Rows lie near named flat spaces through zero. A row that begins with a name and a colon came from that space; any other row is followed by the name of its block's space that it lies nearest.
qdhn: [92 -14 -72 38 -228 -119 -181 105 142 -3 -75 71 90 201 72 -250 -66 -250 -121 -91 -81 3 -114 303 -134 35 -69 156 -89]
qdhn: [-89 79 -83 185 -151 272 -235 -196 94 -13 146 197 85 -63 -162 -132 -5 -95 81 157 67 163 -90 195 -19 -19 36 -133 -250]
bplq: [209 382 620 140 205 215 197 -397 -219 100 382 280 345 -176 256 303 -94 756 -206 479 256 142 422 -63 361 -71 -12 235 -263]
qdhn: [-24 93 36 -132 358 -167 471 -100 -282 74 31 -132 -28 -130 138 278 75 313 51 124 207 -71 133 -396 108 46 16 7 221]
qdhn: [-105 91 -159 -92 -119 -159 76 199 76 35 -134 -86 11 170 -40 -88 89 -242 98 -118 89 -78 39 -85 -10 87 102 -5 171]
jrlm: [-37 81 234 -165 -18 48 190 -211 -212 -95 300 196 327 -245 177 -67 84 490 -91 178 87 50 33 16 170 128 2 -29 -142]
jlbq: [224 0 243 -123 177 235 187 -37 -236 44 104 31 184 -424 91 93 -94 248 -198 217 336 3 49 111 159 321 174 -21 83]
qdhn: [7 -64 -44 13 -190 129 -110 183 148 30 -141 -29 -22 27 -90 -148 -18 -204 -82 -140 -7 20 -87 197 -8 89 63 -53 -79]
jrlm: [62 -16 156 -32 59 168 139 41 -39 56 30 -34 38 -142 88 3 3 183 -133 -24 71 -5 30 65 117 80 31 -42 -87]
jrlm: [-124 -11 -135 -98 -26 -62 204 95 -38 -18 -12 -91 -10 -4 87 -166 166 -39 65 -121 23 -105 -83 -24 -27 91 27 -79 49]
jjpq: [76 31 -58 -34 182 334 517 -11 -225 310 -358 -180 -66 -341 -142 310 -83 99 -287 190 512 186 -109 -31 217 352 187 -131 -138]
qdhn: [92 -132 66 -85 -98 128 -250 87 28 -105 -30 12 24 -74 -117 29 -83 -120 -34 -18 -121 -28 -11 145 -4 44 78 -19 39]
qdhn: [-42 105 53 12 16 -152 55 -242 -110 -29 261 271 230 -219 53 -151 -18 276 6 227 287 158 -48 -63 6 169 -4 -23 75]
jjpq: [93 146 269 -96 41 230 355 36 -244 54 -138 -93 55 -172 36 298 54 270 -152 190 185 -63 213 -88 285 155 201 108 -42]
jjpq: [235 -35 337 -250 40 102 103 84 -140 -24 82 -11 249 -130 226 75 -71 261 -268 14 -25 -94 128 176 173 135 37 111 -43]
bplq: [90 158 393 50 -18 -181 -81 -370 -243 -286 566 429 356 -218 328 -206 58 550 37 364 7 -42 133 39 -2 13 -67 258 58]
jrlm: [-52 -164 -106 82 151 5 -52 145 73 3 -190 -220 -388 5 -179 166 8 -164 157 -167 -119 -79 2 -239 -76 -132 19 -104 217]
jrlm: [-83 43 235 -141 -144 65 23 -117 -175 -242 223 144 193 -136 88 -33 163 344 47 122 -153 -84 97 -18 128 4 50 33 -79]
bplq: [16 -183 -202 -119 248 -57 328 123 -156 91 -316 -326 -284 -72 -25 228 13 -93 -39 -111 18 -92 -132 -177 -47 68 2 -59 149]
qdhn: [29 -83 61 -114 169 46 160 163 -155 -90 -107 -256 -213 -71 27 218 117 -2 116 -65 -121 -273 136 -196 38 -27 117 23 252]
jrlm: [120 9 54 -158 75 -55 163 -36 -75 87 114 46 257 -62 223 -92 -73 144 -213 15 133 42 -57 170 39 154 -68 19 -86]
qdhn: [98 -163 42 -104 48 164 -54 -10 -141 -119 39 -20 6 -247 -14 27 -21 10 -32 61 -48 -74 -86 130 -21 113 73 -52 48]
jjpq: [151 101 125 -40 -59 -63 164 -110 -136 46 62 152 275 -66 222 -111 -60 196 -262 170 174 72 -52 220 42 187 -42 188 -155]
jlbq: [4 37 -48 75 -10 241 36 -54 -4 85 -35 6 9 -94 -74 10 -16 -48 -50 86 136 83 -61 124 43 71 62 -84 -166]
jlbq: [38 -68 99 -135 -46 266 135 0 -176 -46 -60 -23 69 -271 -41 75 26 138 -133 97 63 0 -56 106 133 195 134 -68 -108]
bplq: [-34 64 22 -79 179 -91 258 -65 -106 71 66 -44 41 -38 112 91 39 204 0 28 111 -2 60 -178 73 10 -33 -28 45]
dqqj: [180 -201 -280 -399 -448 -2 85 565 121 175 -711 -259 138 216 -97 -135 -156 -630 -506 -334 33 11 -322 533 -6 454 128 76 -155]
dqqj: [81 161 184 -115 273 -190 352 -68 -117 166 95 -43 146 59 256 204 -41 358 -125 47 151 9 213 -218 161 -30 -95 106 33]
bplq: [38 -164 -111 -95 147 -82 34 148 -93 -90 -43 -159 -162 -142 6 -22 45 -166 125 -83 6 -197 -62 -75 -127 111 91 -48 364]
jrlm: [-84 -26 -203 -47 234 -623 385 -178 -144 93 -12 9 -33 63 216 -44 -4 252 -50 -20 117 108 -194 -319 -154 9 -287 83 145]
jjpq: [54 -55 177 -67 -79 -151 -320 -78 82 -160 371 268 263 -53 118 -259 -78 156 0 -15 -101 34 10 132 -59 -6 -93 6 71]
jlbq: [149 56 -80 107 -133 141 15 83 94 200 -240 -11 48 87 -20 -65 -134 -243 -258 22 177 119 -115 327 -6 143 23 95 -233]
bplq: [-89 -4 -89 -188 -180 -222 201 39 -172 -162 -50 -9 94 49 155 -166 192 22 7 -20 -111 -152 -105 24 -55 111 -2 126 24]
jlbq: [141 -92 -146 -147 115 -109 271 80 -137 171 -292 -129 -3 -118 -11 110 -145 -90 -246 27 273 80 -178 30 -17 288 32 23 95]
jlbq: [157 87 34 -39 194 -44 371 -156 -247 171 -61 16 127 -184 132 144 -106 219 -246 245 357 117 -54 2 75 225 -4 106 -39]
jjpq: [-124 26 -18 -122 -246 -36 136 129 -17 -71 -18 41 125 -58 49 -278 162 27 -23 -81 75 -46 -79 71 42 213 100 -37 0]
bplq: [-113 124 -347 248 186 -705 207 -161 129 223 90 122 -47 239 227 -350 -36 -15 58 -70 304 182 -212 -215 -303 -30 -324 83 181]
dqqj: [-267 313 115 13 -321 16 104 -145 -7 -81 194 245 275 71 30 -178 231 275 95 137 68 74 132 -67 184 0 62 9 -231]
jjpq: [217 -164 68 -45 35 -137 -211 167 25 -127 4 -81 -63 113 165 -59 -65 -179 -25 -141 -283 -229 19 166 -165 -80 -69 199 181]
bplq: [197 42 117 -74 32 -133 132 -136 -114 73 99 138 287 -20 274 -78 -131 217 -303 119 103 93 -72 226 8 120 -143 185 -168]
qdhn: [72 -170 -60 54 -119 -172 -67 214 109 -38 -178 -81 -160 130 96 -222 -3 -179 -100 -242 -187 -97 -156 156 -175 -2 -100 134 41]
dqqj: [-9 -37 30 -73 -156 84 -146 166 80 -51 -104 -28 -4 12 -147 10 -7 -145 15 -73 -47 -31 48 31 47 53 126 -36 66]
jrlm: [259 64 349 -113 -72 246 33 16 -204 -107 117 78 263 -200 199 3 -8 174 -197 199 39 -145 138 304 144 191 153 201 -66]
jrlm: [183 -212 -139 -53 43 -131 -349 300 197 19 -203 -154 -161 131 -147 34 -212 -504 17 -217 -91 -86 -30 77 -185 10 35 15 348]
jjpq: [-43 23 -197 59 -188 -13 -91 -92 66 40 -129 71 48 168 -90 -52 -48 -187 -70 43 -52 143 -169 171 -78 -31 -84 38 -262]
dqqj: [411 -115 128 22 279 -66 -108 73 123 254 -9 -29 73 24 171 63 -390 -48 -356 -77 126 109 -11 247 -56 40 -161 113 27]
bplq: [238 -40 -60 -25 93 -79 104 -34 -36 186 -104 -2 124 25 156 -13 -211 -55 -323 38 143 115 -165 265 -66 133 -129 128 -142]
jrlm: [-5 -100 -179 -40 145 31 232 82 -56 149 -297 -224 -205 -44 -107 193 -35 -106 -72 -64 99 34 -114 -110 2 70 19 -88 24]
jlbq: [227 -67 269 -205 220 16 109 -91 -280 -81 173 33 177 -301 174 163 -91 319 -139 181 68 -76 84 13 89 148 40 81 146]
jlbq: [177 113 237 197 493 -267 151 -387 -157 101 299 106 -10 -5 301 261 -147 502 -42 236 50 75 176 -269 -18 -268 -291 219 41]
dqqj: [91 147 14 -78 -4 -73 188 -37 -41 159 38 92 280 -11 145 -92 -80 67 -202 98 307 110 -18 137 67 213 3 60 -74]
jjpq: [228 -48 -55 18 327 -61 346 -2 -96 277 -106 -131 -25 -102 220 39 -160 54 -287 -1 293 63 -137 96 -41 166 -107 50 -10]
jjpq: [57 -152 150 -333 -18 275 72 256 -152 -118 -205 -253 -49 -142 -115 309 56 -14 -38 -81 -176 -212 134 -37 196 93 229 -67 94]
dqqj: [306 -97 69 137 334 -324 67 -141 -135 47 130 71 -33 -133 312 -82 -190 151 -163 106 136 -6 -114 62 -221 60 -202 242 216]
jjpq: [7 -103 -205 243 208 123 -153 -21 107 117 -173 -133 -367 -24 -278 211 -123 -277 133 1 48 83 -65 -129 -121 -128 6 -131 102]
jlbq: [-51 58 174 -131 -11 405 198 -132 -272 -95 109 40 143 -385 -58 136 129 296 -3 252 142 -15 61 5 239 186 225 -138 -123]
jjpq: [-64 -138 36 -137 -362 311 -397 100 38 -282 -10 66 64 -93 -261 -57 62 -200 95 -11 -280 -74 -33 222 30 39 192 -111 -70]
jrlm: [-207 126 -123 166 -142 -124 -74 -40 168 -20 117 100 -17 199 16 -256 139 -68 188 -79 -45 19 -11 -48 -84 -138 -74 -26 -58]
jrlm: [-205 61 -353 24 -39 -144 340 -26 -25 165 -288 -110 -118 126 -79 1 93 -111 -9 -33 153 122 -202 -140 -38 57 -50 -61 -125]
jjpq: [67 -45 -15 -238 -98 -102 247 170 -19 147 -270 -96 133 69 61 24 -79 20 -324 -127 78 79 -94 96 100 197 -25 46 -121]
bplq: [-5 124 139 115 32 68 -84 -123 104 81 174 134 101 30 6 17 -65 166 -13 61 67 135 121 -21 89 -105 -54 -29 -129]
dqqj: [-356 -49 -230 20 -564 217 -344 131 271 -186 -159 22 -77 262 -330 -218 213 -357 197 -222 -408 13 -132 150 -25 -163 55 -180 -333]
dqqj: [-60 -84 -46 -200 -582 585 -228 453 147 -75 -493 -169 -11 6 -460 43 65 -518 -85 -147 -117 -61 -18 340 201 238 421 -150 -201]
jlbq: [19 261 497 -73 -187 436 -52 -75 -174 -226 264 145 273 -140 35 162 174 338 77 289 -83 -169 426 45 342 -25 271 108 -139]
bplq: [98 185 328 65 -9 119 -36 -185 -93 -27 197 207 204 -116 45 115 -55 321 -67 276 115 76 215 -1 171 1 56 125 -82]
dqqj: [118 -87 -61 -215 194 -234 165 55 -151 2 -70 -158 5 61 159 141 -39 -29 -54 -47 -72 -138 -6 -66 -61 17 -69 105 175]
qdhn: [73 5 336 -142 175 295 184 -19 -137 43 105 -41 95 -281 30 252 -22 409 -127 74 101 13 193 -93 289 68 104 -114 -55]
bplq: [124 78 63 256 343 -12 -102 -155 112 207 189 89 -54 -87 -21 93 -219 71 28 115 301 175 100 -124 -29 -69 -63 -59 146]
qdhn: [70 -15 160 4 156 10 49 -111 -67 28 63 13 -1 -61 49 182 -75 253 -79 64 -30 53 77 -96 74 -87 -79 29 -48]
qdhn: [-46 127 211 17 32 214 -34 -21 -55 -115 174 -9 0 -38 1 136 138 133 194 88 -89 -158 282 -124 143 -131 132 -6 42]
bplq: [-77 -140 -365 181 236 -289 -148 -40 206 127 34 -18 -231 52 -96 -154 -121 -266 169 -159 111 131 -225 -142 -294 -77 -172 -189 246]
jlbq: [46 98 -132 356 346 -140 -73 -52 206 262 -69 -107 -322 240 -80 222 -161 -188 142 -23 114 90 128 -272 -118 -293 -133 29 152]
dqqj: [73 47 45 202 515 -352 179 -389 -153 64 398 127 -35 -118 322 2 -64 413 77 176 152 55 0 -257 -155 -155 -287 78 172]
jrlm: [-47 85 31 107 -198 -95 -445 -85 112 -239 212 181 57 235 -32 -99 50 -159 259 61 -309 -101 133 45 -122 -255 -31 143 42]
jlbq: [8 192 6 131 10 100 153 -4 49 208 -81 13 30 10 -36 33 -35 -3 -76 91 313 122 68 -11 106 89 76 2 -81]
dqqj: [-38 -145 -327 -77 124 -96 222 205 102 264 -367 -263 -198 65 -120 59 -90 -263 -118 -248 162 103 -212 -78 -55 118 -36 -176 52]
dqqj: [-151 -64 -159 -51 -377 495 -236 149 105 -105 -214 -77 -50 11 -352 -8 113 -392 88 -57 -183 -27 -88 254 65 31 228 -203 -266]
jlbq: [194 -196 25 -166 -36 16 -93 345 90 74 -374 -216 -111 64 -131 182 -184 -262 -208 -204 -78 -42 3 80 25 96 76 46 129]
[-180 113 -130 162 -46 -24 -2 -77 52 -30 71 34 -90 94 -29 -110 150 -64 218 16 -9 -22 3 -101 -64 -115 -8 -36 -15] : jrlm
[-362 293 -20 163 -140 110 -75 -244 22 -168 464 274 146 -95 -54 -286 306 138 445 188 141 -4 124 -158 43 -53 135 -197 14] : qdhn
[-135 -51 -224 11 126 -40 117 39 38 73 -52 -129 -161 -4 -62 -21 65 -114 130 -118 66 -5 -92 -149 -65 -9 -9 -178 96] : jrlm
[249 -101 239 -211 412 -234 321 7 -322 1 14 -129 -15 -245 231 295 -98 356 -140 87 113 -136 124 -251 57 126 -9 155 378] : dqqj
[-128 94 -105 -14 48 -422 123 -229 -38 -25 354 237 237 2 260 -360 70 226 70 40 148 83 -129 -66 -133 51 -191 -6 69] : jjpq
[-172 -14 -194 168 -82 75 -219 148 154 -115 -37 -99 -286 88 -193 -111 166 -379 370 -123 -117 -171 27 -95 -138 -122 130 -107 212] : bplq
[-53 78 144 -168 -243 -67 -60 -26 -83 -174 115 183 264 -58 -2 -87 65 147 6 110 -6 -6 71 13 95 123 99 59 32] : bplq
[-19 -106 -90 -290 -291 292 88 334 20 44 -373 -180 66 -60 -201 10 23 -265 -192 -157 45 -12 -110 225 155 303 241 -149 -124] : jrlm
[83 -172 -58 205 195 -299 61 100 70 106 -207 -101 -359 -27 5 -16 -117 -8 -66 -149 74 46 -129 -190 -177 -9 -132 76 264] : bplq
[414 79 302 -151 108 -425 240 -72 -118 134 263 216 521 36 667 -300 -218 389 -529 50 192 39 -33 379 -26 225 -277 401 -83] : jrlm
[-222 107 -225 348 -224 36 -325 -40 299 -16 0 92 -180 278 -207 -193 87 -329 273 -61 -123 71 -36 10 -149 -252 -40 -55 -128] : bplq
[-173 -152 -147 157 -180 157 -230 263 321 12 -222 -138 -333 119 -272 -118 58 -309 122 -332 -184 7 -84 -12 -60 -125 34 -203 -31] : jlbq

Rows lie near named flat spaces through zero. A row that begins with a name and a colon came from that space; any other row is followed by the name of its block's space that it lies nearest.
rd_jb: [33 133 16 -79 181 91 78 27 73 -73 34 -469 154 50 -34 182 -51 -198 -75 137 156 12 -194 49 -361 95 -42 -230 140]
dc_nm: [-322 240 -228 -462 283 32 -97 38 238 -156 101 -476 147 -128 64 189 -495 -184 -17 -79 -35 -284 -479 332 117 -165 332 -263 61]
hs_ff: [5 44 -84 10 48 20 53 9 182 47 -133 -103 -43 22 13 64 -72 101 204 -50 51 -61 -5 -8 -267 2 -143 -26 -103]
dc_nm: [-48 -194 464 104 -298 -37 -102 -218 88 -113 207 201 379 77 -167 193 -42 108 -88 180 -213 32 49 -53 259 52 242 94 218]
fq_gq: [-97 21 -64 -116 164 -26 -136 143 -150 5 14 -6 197 -166 5 133 -175 -22 -95 -147 24 -144 -26 274 333 128 229 -76 112]
dc_nm: [-82 147 -375 -233 -99 -1 10 121 34 -104 -136 -269 -88 -84 29 -30 33 -151 -68 -58 -23 -168 -18 174 -107 -97 52 34 127]
fq_gq: [-209 30 -39 -143 20 -71 -115 -106 151 -193 63 86 98 -45 82 111 -109 33 -33 21 -28 -26 -186 64 252 -65 279 31 5]
hs_ff: [91 -240 112 351 -183 -122 -56 -7 -238 23 -123 570 -41 -135 5 -1 321 239 115 -67 122 222 342 -192 191 185 -84 304 -145]
rd_jb: [125 -204 199 125 -284 -17 20 -136 55 21 -112 129 -44 32 -160 -41 209 96 162 62 -25 43 179 -194 -236 -39 -163 216 17]
fq_gq: [18 51 291 126 190 55 58 -171 108 -188 197 -194 217 192 3 232 57 -120 -185 309 162 250 -238 -159 -208 179 54 -189 122]
dc_nm: [151 -78 300 256 190 175 256 -196 91 205 14 -102 -352 75 -132 -49 -65 103 242 62 119 193 -145 -183 -150 -45 -187 -24 -232]
dc_nm: [110 -335 213 348 -86 -84 -105 -41 -263 213 -51 667 -261 -43 -94 -243 178 223 129 -209 -107 69 352 -238 260 38 -144 292 -161]
dc_nm: [-49 77 -69 -202 4 -51 -72 -6 -10 -146 94 -7 229 -15 112 87 42 -81 -210 134 48 27 -96 143 202 0 228 -53 133]
hs_ff: [-167 -159 62 -49 -270 -92 -176 21 -183 -34 140 280 197 -300 -86 118 -139 57 -48 -113 -215 -114 109 205 665 -48 363 180 119]
hs_ff: [52 154 -299 -225 -167 69 198 -30 -15 -111 -194 -187 -356 2 66 -259 281 -100 -154 113 124 81 -83 128 112 -183 124 169 34]
hs_ff: [-129 133 -241 -294 143 90 62 39 328 211 -72 -305 -143 -104 -5 30 -519 113 345 -215 -148 -356 -198 296 -8 -284 12 -131 -170]
hs_ff: [100 20 -190 -54 -247 -18 125 -100 19 -121 -157 75 -243 33 78 -159 418 -6 -82 172 115 170 70 -57 -36 -116 1 243 15]
rd_jb: [-82 -132 -165 159 -125 -186 -211 110 -204 -111 -163 477 16 -156 64 21 245 113 -24 -192 26 2 307 -52 188 188 44 267 14]
dc_nm: [151 -202 363 196 -268 -40 -18 -187 151 38 -73 317 112 259 -108 -70 184 245 101 115 -104 64 233 -249 -179 52 -158 160 12]
hs_ff: [-107 152 -114 -276 30 95 124 -38 425 108 -116 -354 -27 -40 1 78 -451 174 393 -79 -43 -234 -248 214 -108 -248 2 -116 -220]
rd_jb: [148 -316 83 138 -259 -71 -128 -123 -44 187 78 478 -84 65 -160 -66 224 92 -105 -7 -368 -141 418 -18 134 -78 -9 275 304]
fq_gq: [158 -159 111 188 -327 -38 55 -105 67 116 44 264 -23 81 -40 -39 190 141 121 118 -155 85 281 -199 -167 -94 -224 157 -36]
hs_ff: [138 -241 434 561 108 -56 -55 -22 40 178 70 315 352 41 -77 390 -50 300 330 -8 78 156 279 -310 -383 380 -370 -83 -151]
dc_nm: [145 -17 110 222 -223 39 154 -150 390 15 11 -141 163 233 -65 281 106 124 148 268 -77 60 159 -177 -646 56 -288 -19 108]
dc_nm: [19 -217 331 291 -102 -79 -95 -177 103 -18 179 320 238 67 -66 243 46 144 72 125 -103 116 138 -234 -83 109 -55 59 43]
rd_jb: [-32 31 -20 101 -10 -35 12 -83 215 -44 103 53 59 111 89 132 -8 56 52 110 -65 62 -1 -139 -217 -15 -96 -49 -47]
fq_gq: [103 34 324 20 86 192 138 32 -73 148 155 -450 153 63 -222 64 -253 -140 -79 71 -51 -52 -121 115 -48 71 0 -252 161]
hs_ff: [93 -25 14 -67 -348 22 173 -264 468 -8 -157 -9 -68 145 -14 33 116 254 277 222 -36 28 30 -65 -287 -229 -99 187 -76]
hs_ff: [84 65 -1 -90 -17 153 191 -52 301 244 -121 -267 -179 137 -106 -87 -246 153 237 -43 -140 -202 -36 131 -182 -176 -126 -59 -66]
dc_nm: [69 15 -339 -56 130 -47 9 17 -73 -33 -238 94 -490 10 120 -319 355 -109 14 -83 186 68 15 -172 -275 -113 -210 152 -139]
fq_gq: [156 -10 428 89 59 199 207 -95 73 159 -86 -264 -7 186 -211 -72 -156 122 107 55 70 31 -108 13 -53 84 -51 -100 -38]
fq_gq: [106 114 -40 -434 -311 213 350 -143 200 167 -199 -404 -459 11 -110 -467 -124 49 237 62 -50 -91 -245 192 143 -557 38 119 -221]
dc_nm: [9 136 -47 52 261 10 35 71 -149 -97 137 -139 4 33 144 4 82 -218 -174 103 201 215 -160 -128 -141 101 -75 -203 -64]
rd_jb: [-61 -29 310 -134 -14 -7 -128 -46 184 -59 193 -236 581 30 -113 329 -299 -42 41 120 -89 -138 -130 64 -172 53 71 -232 175]
hs_ff: [-1 31 -62 33 -5 -12 -45 134 -71 -12 -9 -115 116 -2 -28 59 0 -96 -60 -52 -32 -80 94 7 -188 111 -88 -70 112]
dc_nm: [89 -120 -19 18 -261 -80 -54 -100 107 -12 -114 278 -36 138 -13 -105 266 118 -8 57 -122 -34 241 -98 -112 -57 -73 218 99]
rd_jb: [17 36 -46 -70 -79 -68 -106 5 102 -155 125 -113 369 127 30 223 131 -161 -228 203 -74 -45 72 -3 -326 91 -10 -106 333]
rd_jb: [145 -328 308 282 -491 -84 -41 -128 -12 151 -38 543 21 56 -156 -110 186 306 190 -6 -253 26 440 -225 69 -39 -161 327 -39]
dc_nm: [-182 177 52 -296 140 39 -54 93 175 -74 -4 -395 421 -72 4 232 -471 18 112 -59 60 -200 -296 277 62 43 195 -273 -23]
rd_jb: [-33 88 32 6 242 53 -2 153 -260 -17 1 -137 77 -94 1 34 -93 -91 -162 -87 171 35 -107 163 275 215 162 -132 35]
fq_gq: [-158 177 -243 -142 138 -56 -55 80 18 -186 158 -166 184 -119 190 219 -76 -176 -121 78 92 45 -191 83 0 7 123 -170 16]
rd_jb: [251 -262 65 486 -401 -58 50 77 -263 168 -243 484 -165 -8 -127 -119 454 241 93 -98 -39 116 634 -209 -80 219 -307 377 6]
hs_ff: [56 -86 -110 97 -87 -46 -12 -41 32 18 -107 193 -160 21 -3 -31 207 70 27 -21 -31 -3 182 -69 -104 -1 -86 174 42]
rd_jb: [138 22 -244 139 -42 116 283 156 -224 314 -235 10 -536 -257 -4 -223 22 155 279 -221 131 67 151 115 211 -94 -171 161 -345]
rd_jb: [-36 151 -442 -325 -203 -40 95 0 12 -109 -172 18 -420 -60 208 -403 230 -69 3 14 63 55 -91 5 103 -376 18 194 -220]
fq_gq: [10 -159 32 330 124 -175 -266 71 -163 -83 114 375 194 73 43 160 252 -83 -170 -35 -36 60 285 -290 -298 309 -190 -3 171]
fq_gq: [135 37 217 -228 90 78 68 -82 176 115 50 -301 18 207 -33 -233 -138 -105 181 113 20 -23 -230 -185 -490 -252 -301 -238 -186]
fq_gq: [69 -167 186 376 313 3 -20 -36 -119 147 50 262 -95 -53 -40 151 7 118 108 -89 124 141 77 -142 10 226 -112 -5 -103]
fq_gq: [-24 86 -95 19 148 30 72 70 46 73 -105 -75 -125 -46 72 -30 -132 83 207 -117 119 10 -77 -13 -89 -5 -124 -69 -256]
hs_ff: [74 307 -260 -303 174 77 159 60 -161 -186 -5 -390 -259 150 204 -375 284 -403 -379 209 267 213 -314 -32 -126 -129 1 -161 -11]
rd_jb: [-141 -111 -213 140 23 -171 -239 71 103 6 -55 359 74 -95 59 211 -48 160 155 -229 -150 -190 249 -32 -96 99 -72 106 10]
fq_gq: [93 -430 260 554 -56 -247 -323 -100 -157 25 206 884 303 18 -17 328 355 193 -96 32 -143 144 537 -307 23 353 -97 216 216]
[156 -84 270 285 141 167 193 65 -385 251 -131 62 -354 -68 -168 -257 -9 111 32 -181 155 146 51 29 419 165 1 74 -171] : rd_jb
[-27 113 -115 -181 23 117 124 -8 -94 -81 -21 -327 -222 -60 -62 -107 33 -210 -215 47 53 -7 -199 195 209 -91 233 20 159] : fq_gq
[199 -320 306 499 -52 -140 -85 -248 -30 -56 -83 712 -121 251 9 -69 581 221 -8 133 114 348 330 -525 -231 234 -246 303 -40] : hs_ff
[18 116 17 -146 188 12 28 -97 -12 -150 82 -76 -111 178 141 -217 151 -190 -212 180 154 194 -272 -147 -53 -89 27 -110 -60] : hs_ff
[62 -155 -99 48 -176 -62 -5 -126 -238 -36 -65 478 -447 -45 30 -340 435 14 -197 9 -16 163 151 -69 466 -136 160 389 19] : rd_jb
[-9 49 -13 -68 -117 46 38 26 21 -6 -73 -138 -85 90 -69 -162 -21 -44 -44 -38 -108 -100 6 18 -44 -61 -8 19 57] : dc_nm
[140 -9 75 11 181 35 68 -91 -10 98 -63 139 -278 198 68 -312 138 42 -4 29 100 125 -58 -157 -45 -69 -134 -2 -175] : dc_nm
[-142 -16 -95 -63 31 -30 -104 87 51 45 -43 -22 46 -156 -41 100 -257 56 170 -214 -97 -218 0 121 55 -25 40 -7 -37] : dc_nm
[175 -51 103 108 -36 33 60 23 -64 93 -156 36 -55 127 -65 -137 169 62 18 -3 69 37 157 -84 -183 103 -181 43 1] : fq_gq
[-32 230 -260 -441 294 152 152 52 -171 58 -12 -308 -350 -142 96 -281 -144 -180 -211 -40 157 -31 -394 426 616 -238 375 -94 -47] : dc_nm
[-138 -98 -53 -4 -124 -171 -261 -41 243 -67 120 278 327 45 42 249 -89 102 32 -21 -292 -205 173 -28 -113 -3 19 25 158] : dc_nm
[84 302 -90 -70 25 39 147 205 -34 -230 -130 -549 373 63 135 167 155 -188 -88 222 422 205 -115 -24 -548 270 -182 -271 -4] : dc_nm
[-26 -18 52 -79 -122 86 51 -71 306 158 67 -210 109 17 -161 198 -332 109 158 -4 -288 -276 10 211 -48 -133 49 -51 147] : hs_ff
[161 23 171 66 253 110 95 114 -106 218 -45 -200 77 16 -63 14 -142 26 110 -56 171 11 -24 52 -143 154 -178 -213 -97] : fq_gq
[16 -72 -170 -106 -138 -108 -131 -93 10 -108 26 242 -171 138 54 -224 326 -140 -229 72 -171 -36 116 -134 -84 -170 -6 172 185] : hs_ff
[97 158 -345 -347 -131 -12 113 -105 144 -117 -83 -100 -345 193 195 -400 361 -187 -140 222 40 84 -116 -106 -273 -378 -108 76 -43] : hs_ff
[119 87 13 -32 -198 76 196 -19 177 37 -104 -251 56 75 -16 28 22 77 153 144 62 43 16 3 -293 -53 -160 -28 -66] : hs_ff
[-189 163 -187 -113 228 -162 -234 133 125 -311 27 -158 394 36 215 238 -28 -191 -21 13 168 -15 -154 -172 -559 162 -137 -255 -21] : dc_nm
